Here is a tiny trained network, its code and every weight. The questions are about switching its units off for an input and a target symbol, where a switched-off unit gives its printed mean instead of its output.

import numpy as np


def w(rows, s, z=0):
    codes = np.array(rows[::2]) - 128.0
    scale = np.full(codes.shape[1], s)
    scale[-1] = z or s
    return codes * scale


def f(y):
    return y / 2 * (1 + np.tanh(0.7978845608 * (y + 0.044715 * y**3)))


def softmax(a):
    e = np.exp(a - a.max(-1, keepdims=True))
    return e / e.sum(-1, keepdims=True)


def log_softmax(a):
    a = a - a.max(-1, keepdims=True)
    return a - np.log(np.exp(a).sum(-1, keepdims=True))


def net(x, mask):
    ids = ['γδηλστω'.index(c) for c in x.split()]
    T = len(ids)
    res = E[ids] + P[:T]
    q, k, v = (res @ M[0].T for M in (Q, K, V))
    z = softmax(np.where(np.tri(T) > 0, q @ k.T / 4**0.5, -1e9)) @ v
    res = res + np.where(mask[0], z, O[0][:, -1]) @ O[0][:, :-1]
    y = f(res @ A[0][:, :-1].T + A[0][:, -1])
    res = res + np.where(mask[1:17], y, B[0][:, -1]) @ B[0][:, :-1]
    return log_softmax(res[-1] @ U[:, :-1].T + U[:, -1])


Q, K, V, O, A, B = {}, {}, {}, {}, {}, {}
E = w([
[179,187,54,144,127,171,104,93,87],'γ',
[98,156,164,124,108,143,92,146,86],'δ',
[123,113,188,114,153,102,141,68,172],'η',
[86,139,68,130,147,61,134,140,147],'λ',
[161,80,139,196,148,76,100,254,117],'σ',
[61,113,128,64,193,32,130,172,107],'τ',
[136,154,167,133,112,107,134,212,185],'ω',
],0.022)
P = w([
[208,159,116,29,106,197,25,187,178],'0',
[124,250,238,117,148,44,91,66,212],'1',
[99,174,152,140,179,94,136,116,151],'2',
[105,147,143,173,198,113,137,126,136],'3',
[87,128,122,182,205,138,152,144,131],'4',
[87,130,115,185,220,137,145,135,115],'5',
[87,119,121,205,212,157,153,164,122],'6',
[85,122,113,196,231,145,156,149,120],'7',
[79,126,116,181,250,149,162,142,120],'8',
[101,116,120,217,248,151,154,156,114],'9',
[105,117,126,232,254,144,152,164,106],'10',
],0.0091)
Q[0] = w([
[90,185,111,180,254,121,126,145,156],'H0',
[88,157,178,181,194,180,168,134,113],'H0',
[106,107,150,57,112,143,151,110,80],'H0',
[127,83,147,73,112,109,101,167,94],'H0',
],0.0078)
K[0] = w([
[253,103,170,14,137,194,23,186,105],'H0',
[238,46,23,17,144,170,4,198,194],'H0',
[189,150,115,171,72,101,131,165,165],'H0',
[130,187,114,173,163,112,202,69,132],'H0',
],0.0048)
V[0] = w([
[132,157,156,82,30,214,100,134,182],'H0',
[156,156,94,135,130,125,171,50,254],'H0',
[136,126,250,170,158,124,105,112,141],'H0',
[57,145,132,13,106,130,154,78,132],'H0',
],0.0088)
O[0] = w([
[68,138,188,205,85,143,154,131,116,177],'H0',
[77,127,140,152,164,139,151,110,226,24],'H0',
[186,144,181,154,202,210,150,152,122,145],'H0',
[1,79,151,74,138,147,66,125,133,2],'H0',
],0.013,0.0066)
A[0] = w([
[180,122,149,110,78,188,144,18,181,162],'N0',
[103,71,189,71,69,104,46,129,160,143],'N1',
[131,168,129,136,90,203,70,87,95,113],'N2',
[81,232,117,119,73,153,37,172,159,160],'N3',
[158,186,179,204,168,105,185,119,137,93],'N4',
[102,106,146,163,130,99,131,167,102,241],'N5',
[172,153,87,98,44,75,132,176,82,12],'N6',
[107,178,117,132,2,39,137,117,121,115],'N7',
[146,166,94,117,183,148,188,106,126,209],'N8',
[174,125,118,123,211,102,110,170,126,181],'N9',
[138,84,75,134,180,102,156,114,206,172],'N10',
[168,204,103,126,105,171,62,175,147,232],'N11',
[12,126,137,117,87,207,46,66,156,2],'N12',
[98,133,201,184,127,130,200,113,136,122],'N13',
[147,111,106,112,162,89,109,134,165,204],'N14',
[48,132,204,124,126,107,76,125,171,138],'N15',
],0.0093,0.0027)
B[0] = w([
[169,166,96,89,160,104,160,200,184,142],'N0',
[120,98,110,93,88,173,215,133,99,147],'N1',
[165,148,166,64,155,83,151,110,211,148],'N2',
[17,117,204,183,135,110,102,81,154,154],'N3',
[119,106,77,104,90,196,105,133,141,255],'N4',
[166,125,105,128,127,90,148,51,118,181],'N5',
[93,127,109,131,170,109,75,144,115,210],'N6',
[145,143,112,111,138,184,92,198,125,163],'N7',
[71,76,167,130,159,133,96,122,150,178],'N8',
[128,108,167,93,117,141,167,127,163,214],'N9',
[128,152,131,220,174,156,102,154,98,144],'N10',
[104,118,176,156,155,97,164,120,160,194],'N11',
[254,226,106,166,135,138,163,57,90,147],'N12',
[137,162,90,91,145,107,152,135,114,183],'N13',
[169,170,100,134,92,112,150,98,166,148],'N14',
[90,21,92,129,91,116,104,123,87,164],'N15',
],0.0086,0.02)
U = w([
[123,127,58,159,104,182,61,114,101,120],'γ',
[144,155,204,158,128,188,122,106,12,232],'δ',
[77,63,192,142,135,204,119,171,161,103],'η',
[161,195,156,166,148,67,172,64,188,157],'λ',
[183,183,121,96,148,180,115,185,90,6],'σ',
[108,96,158,74,152,108,128,115,108,172],'τ',
[175,165,99,115,75,155,254,69,125,162],'ω',
],0.0077,0.0025)

Each question gives the input, a string of symbols that net reads in full, and the target symbol t.
The units are the heads (4 rows each of Q, K, V and O) and the neurons (one row each of A and B). Each row of codes is followed by its name. A weight is (code - 128) times the scale printed after its matrix; where a second scale follows, it is the last column's (O, A, B and U).
mask holds one flag per unit, heads first, then neurons. A switched-off unit (its flag False) gives its mean, the last column of its rows in O or B, instead of its output. The means were averaged over made-up inputs and are rounded, as every weight is.
A unit's drop is (log p(t) with every unit on - log p(t) with that unit switched off) / (log p(t) with every unit on - log p(t) with every unit switched off).
The circuit of an input: a set's keep is (log p(t) with only the set's units on - log p(t) with every unit switched off) / (log p(t) with every unit on - log p(t) with every unit switched off). Starting from the 12 units with the biggest drops (on a tie, the unit counted first), units are removed one at a time, each time the one whose removal leaves the highest keep (on an exact tie, the one counted first), for as long as the keep stays at least 0.8.
units of the circuit, in order: the units of the circuit, biggest drop first
k most important neurons: the k neurons with the biggest drops, biggest first
drop when u is switched off: that unit's drop, to one decimal
input η σ η δ ω η δ ω δ, target η: units of the circuit, in order => [H0]
input γ γ λ σ σ δ ω γ σ, target γ: units of the circuit, in order => [H0, N11, N9]
input γ γ δ ω ω τ γ σ γ γ τ, target γ: units of the circuit, in order => [H0, N7, N9, N11]
input τ γ τ ω δ η η γ, target τ: units of the circuit, in order => [H0, N4]
input λ σ τ, target λ: units of the circuit, in order => [N14, N4, H0]
input σ σ σ γ λ λ η, target σ: units of the circuit, in order => [H0, N6, N5]
input ω ω δ λ ω σ σ δ η, target ω: units of the circuit, in order => [N13, H0, N4]
input η σ σ σ σ σ σ γ, target λ: units of the circuit, in order => [N11, N2]
input γ ω τ σ τ δ δ τ γ λ δ, target γ: units of the circuit, in order => [H0, N9]
input η ω σ γ λ γ η γ, target η: units of the circuit, in order => [H0, N8]
input δ σ δ σ λ λ γ ω γ τ σ, target δ: units of the circuit, in order => [H0, N5]
input γ ω η σ γ ω γ η λ γ ω, target γ: 3 most important neurons => [N9, N7, N11]
input γ σ ω ω, target γ: 2 most important neurons => [N9, N7]
input τ σ τ γ ω, target τ: units of the circuit, in order => [H0]
input γ σ λ η τ, target γ: 3 most important neurons => [N7, N9, N11]
input ω σ η λ η γ ω λ γ τ ω, target ω: 2 most important neurons => [N6, N13]
input σ λ η σ γ ω τ σ γ, target σ: 3 most important neurons => [N6, N4, N5]
input η ω γ γ σ λ, target η: 2 most important neurons => [N12, N8]
input σ γ σ σ σ λ σ η η ω, target σ: 4 most important neurons => [N6, N4, N3, N15]
input δ λ η γ σ γ η, target δ: 2 most important neurons => [N9, N14]
input λ γ λ ω δ λ λ δ ω σ, target λ: most important neuron => [N4]
input λ δ σ σ σ, target λ: 2 most important neurons => [N7, N14]
input λ λ η ω, target η: 3 most important neurons => [N15, N3, N12]
input σ η η, target σ: drop when N5 is switched off => 0.1
input λ σ σ γ γ σ γ, target λ: drop when N9 is switched off => 0.0
input γ η σ γ λ γ γ τ τ γ η, target γ: drop when N15 is switched off => 0.2
